Below is a small trained network, with its code and all its weights. Each question gives an input and a target symbol and asks what happens when units are switched off, that is, made to give their printed mean instead of their output.

import numpy as np


def w(rows, s, z=0):
    codes = np.array(rows[::2]) - 128.0
    scale = np.full(codes.shape[1], s)
    scale[-1] = z or s
    return codes * scale


def f(y):
    return y / 2 * (1 + np.tanh(0.7978845608 * (y + 0.044715 * y**3)))


def softmax(a):
    e = np.exp(a - a.max(-1, keepdims=True))
    return e / e.sum(-1, keepdims=True)


def log_softmax(a):
    a = a - a.max(-1, keepdims=True)
    return a - np.log(np.exp(a).sum(-1, keepdims=True))


def net(x, mask):
    ids = ['Ωζθμφψ'.index(c) for c in x.split()]
    T = len(ids)
    res = E[ids] + P[:T]
    u = 0
    for l in range(2):
        q, k, v = (res @ M[l].T for M in (Q, K, V))
        z = softmax(np.where(np.tri(T) > 0, q @ k.T / 2**0.5, -1e9)) @ v
        res = res + np.where(mask[u], z, O[l][:, -1]) @ O[l][:, :-1]
        u += 1
        y = f(res @ A[l][:, :-1].T + A[l][:, -1])
        res = res + np.where(mask[u : u + 12], y, B[l][:, -1]) @ B[l][:, :-1]
        u += 12
    return log_softmax(res[-1] @ U[:, :-1].T + U[:, -1])


Q, K, V, O, A, B = {}, {}, {}, {}, {}, {}
E = w([
[41,149,10,116,95,87,213,186,133,112],'Ω',
[10,242,111,105,212,22,181,67,154,105],'ζ',
[91,143,116,120,191,124,105,72,81,23],'θ',
[72,155,226,13,2,245,143,109,136,250],'μ',
[97,56,108,149,176,161,93,240,159,75],'φ',
[184,157,37,191,143,74,58,95,146,209],'ψ',
],0.0095)
P = w([
[130,203,122,111,176,49,40,191,2,131],'0',
[136,124,156,184,123,157,125,144,176,100],'1',
[107,125,122,144,156,164,144,116,161,113],'2',
[107,121,89,121,157,158,143,103,149,121],'3',
[87,138,81,130,166,165,136,108,142,115],'4',
[83,138,84,117,171,145,133,104,147,119],'5',
],0.005)
Q[0] = w([
[65,76,152,105,30,195,149,133,207,247],'0.h1',
[108,186,37,253,243,26,36,82,111,54],'0.h1',
],0.0062)
K[0] = w([
[154,187,48,147,155,21,75,210,40,148],'0.h1',
[148,109,217,41,18,238,193,2,198,224],'0.h1',
],0.006)
V[0] = w([
[78,199,163,58,126,83,170,96,74,154],'0.h1',
[165,151,112,99,52,144,115,154,116,255],'0.h1',
],0.0058)
O[0] = w([
[80,147,201,66,116,89,117,181,69,83,252],'0.h1',
[255,110,83,37,65,94,172,196,125,98,12],'0.h1',
],0.0079,0.0034)
A[0] = w([
[254,64,78,142,123,102,113,185,117,162,21],'0.n1',
[119,193,161,187,187,63,148,82,106,170,65],'0.n2',
[197,93,41,64,114,78,205,162,130,79,134],'0.n3',
[120,166,125,158,159,106,168,186,153,94,182],'0.n4',
[163,113,106,152,120,169,61,75,194,253,222],'0.n5',
[189,38,73,175,99,52,173,169,208,161,1],'0.n6',
[61,139,123,140,171,46,88,70,177,87,139],'0.n7',
[101,96,27,182,143,140,182,106,156,117,190],'0.n8',
[114,149,114,98,164,79,41,19,112,73,155],'0.n9',
[128,132,137,116,85,211,211,108,217,208,37],'0.n10',
[199,111,83,120,116,101,112,182,79,73,155],'0.n11',
[152,140,206,33,73,138,62,227,43,146,171],'0.n12',
],0.0061,0.0022)
B[0] = w([
[32,184,186,151,187,121,94,105,89,137,131],'0.n1',
[220,131,160,104,86,127,130,196,213,208,197],'0.n2',
[65,199,112,92,126,133,79,182,174,151,146],'0.n3',
[88,108,92,54,145,89,113,204,168,163,174],'0.n4',
[160,107,33,167,48,181,43,197,224,224,140],'0.n5',
[63,176,213,157,202,26,99,9,67,131,126],'0.n6',
[196,143,137,182,177,124,208,179,155,150,253],'0.n7',
[47,65,171,117,228,70,221,127,57,37,164],'0.n8',
[219,202,157,221,172,202,156,136,133,189,216],'0.n9',
[97,180,96,96,63,214,123,184,183,233,122],'0.n10',
[37,110,57,52,135,67,121,208,205,201,135],'0.n11',
[57,3,98,97,129,54,127,74,181,70,154],'0.n12',
],0.0049,0.0078)
Q[1] = w([
[156,139,156,176,231,103,135,205,141,98],'1.h1',
[254,81,145,191,73,136,71,13,115,102],'1.h1',
],0.0067)
K[1] = w([
[110,142,212,169,153,210,185,73,113,121],'1.h1',
[188,133,88,254,227,79,71,135,95,98],'1.h1',
],0.0064)
V[1] = w([
[86,204,165,151,85,235,44,98,153,217],'1.h1',
[244,180,24,177,90,204,166,253,208,202],'1.h1',
],0.0044)
O[1] = w([
[214,66,153,59,172,192,198,103,36,160,184],'1.h1',
[142,38,103,119,115,128,122,254,162,222,8],'1.h1',
],0.0081,0.0015)
A[1] = w([
[143,68,62,100,38,97,121,229,204,107,76],'1.n1',
[181,41,153,110,148,181,145,213,142,229,3],'1.n2',
[68,3,197,155,128,195,29,194,190,115,236],'1.n3',
[87,56,51,124,88,87,139,208,186,187,161],'1.n4',
[48,149,103,171,162,157,12,120,150,185,170],'1.n5',
[192,190,121,141,190,159,104,25,52,54,211],'1.n6',
[114,109,214,132,143,90,158,211,102,128,180],'1.n7',
[145,77,38,32,114,163,121,129,123,72,223],'1.n8',
[3,121,72,157,60,83,62,175,177,97,108],'1.n9',
[133,172,107,107,108,125,154,54,147,95,110],'1.n10',
[66,191,160,181,92,88,133,139,187,101,93],'1.n11',
[184,188,95,166,120,155,20,109,143,192,96],'1.n12',
],0.0062,0.0027)
B[1] = w([
[169,239,209,196,172,114,111,41,179,133,172],'1.n1',
[108,97,56,236,21,1,172,75,74,106,187],'1.n2',
[245,165,70,70,154,181,25,118,224,108,231],'1.n3',
[143,186,227,154,184,109,173,206,155,55,217],'1.n4',
[199,91,37,39,48,113,86,84,91,144,234],'1.n5',
[122,78,216,218,117,163,66,191,24,128,238],'1.n6',
[159,130,66,97,90,107,157,73,176,118,247],'1.n7',
[146,203,164,150,187,174,78,79,117,190,179],'1.n8',
[105,43,26,64,36,126,145,109,57,33,249],'1.n9',
[148,117,190,214,130,134,126,219,122,161,161],'1.n10',
[125,124,120,87,94,128,211,31,102,140,255],'1.n11',
[144,29,68,161,26,87,140,153,74,145,149],'1.n12',
],0.0053,0.0048)
U = w([
[39,83,92,161,75,88,166,123,122,51,2],'Ω',
[107,219,195,144,153,79,161,124,254,160,170],'ζ',
[138,134,198,225,112,163,95,109,59,65,172],'θ',
[155,98,122,35,95,213,143,58,80,188,81],'μ',
[155,104,109,14,189,219,65,199,210,86,206],'φ',
[168,73,98,206,69,51,102,104,87,167,51],'ψ',
],0.0051,0.0023)

Each question gives the input, a string of symbols that net reads in full, and the target symbol t.
The units are the heads (2 rows each of Q, K, V and O) and the neurons (one row each of A and B). Each row of codes is followed by its name. A weight is (code - 128) times the scale printed after its matrix; where a second scale follows, it is the last column's (O, A, B and U).
mask holds one flag per unit, layer by layer, with each layer's heads first. A switched-off unit (its flag False) gives its mean, the last column of its rows in O or B, instead of its output. The means were averaged over made-up inputs and are rounded, as every weight is.
A unit's drop is (log p(t) with every unit on - log p(t) with that unit switched off) / (log p(t) with every unit on - log p(t) with every unit switched off).
The circuit of an input: a set's keep is (log p(t) with only the set's units on - log p(t) with every unit switched off) / (log p(t) with every unit on - log p(t) with every unit switched off). Starting from the 12 units with the biggest drops (on a tie, the unit counted first), units are removed one at a time, each time the one whose removal leaves the highest keep (on an exact tie, the one counted first), for as long as the keep stays at least 0.8.
units of the circuit, in order: the units of the circuit, biggest drop first
unit that matters most: the unit with the biggest drop
k most important neurons: the k neurons with the biggest drops, biggest first
k most important neurons of layer l: the k neurons of layer l with the biggest drops, biggest first
input θ μ ψ ζ ζ, target μ: units of the circuit, in order => 1.h1, 0.h1
input μ ζ ζ ζ ζ ζ, target Ω: units of the circuit, in order => 0.h1, 0.n12, 1.h1, 1.n9
input ζ θ ζ Ω, target Ω: units of the circuit, in order => 1.h1, 0.n9, 1.n9, 0.n8
input ψ ψ ζ μ ζ ψ, target ζ: units of the circuit, in order => 0.h1, 1.h1, 1.n4, 1.n1
input φ μ ζ, target ψ: units of the circuit, in order => 1.n2, 1.h1, 0.h1
input ζ φ μ ψ, target θ: 2 most important neurons => 1.n6, 0.n12
input ζ ζ ζ μ φ, target θ: 4 most important neurons => 0.n12, 0.n2, 1.n6, 0.n7
input ψ ζ μ θ, target ζ: unit that matters most => 0.h1
input ψ Ω ψ, target ψ: 3 most important neurons => 0.n5, 1.n2, 1.n12
input ψ φ μ μ μ φ, target ζ: 4 most important neurons => 1.n1, 1.n2, 0.n10, 1.n4
input ψ φ μ φ, target ζ: 2 most important neurons => 1.n2, 1.n1
input ζ ζ ζ θ μ, target θ: 2 most important neurons => 0.n12, 1.n6
input ζ φ μ ζ ψ, target θ: 2 most important neurons of layer 0 => 0.n12, 0.n2
input Ω φ ψ ψ μ, target φ: 3 most important neurons => 1.n3, 0.n12, 1.n2
input μ ζ φ φ, target Ω: 3 most important neurons => 0.n12, 1.n9, 0.n9
input ψ θ ζ ψ ψ μ, target ζ: 4 most important neurons of layer 1 => 1.n1, 1.n4, 1.n2, 1.n9
input ζ φ μ φ ζ ζ, target θ: most important neuron of layer 1 => 1.n6
input θ φ μ φ φ φ, target μ: 2 most important neurons of layer 1 => 1.n8, 1.n2
input φ ζ Ω μ φ, target ψ: 3 most important neurons of layer 0 => 0.n10, 0.n5, 0.n8
input φ μ θ φ ζ θ, target ψ: 4 most important neurons => 1.n2, 0.n10, 0.n5, 0.n11
input μ θ ψ φ, target Ω: 2 most important neurons => 0.n12, 1.n9
input ψ ζ ψ ζ μ, target ζ: 4 most important neurons => 1.n1, 1.n4, 1.n2, 0.n12
input Ω θ μ, target φ: unit that matters most => 1.n3
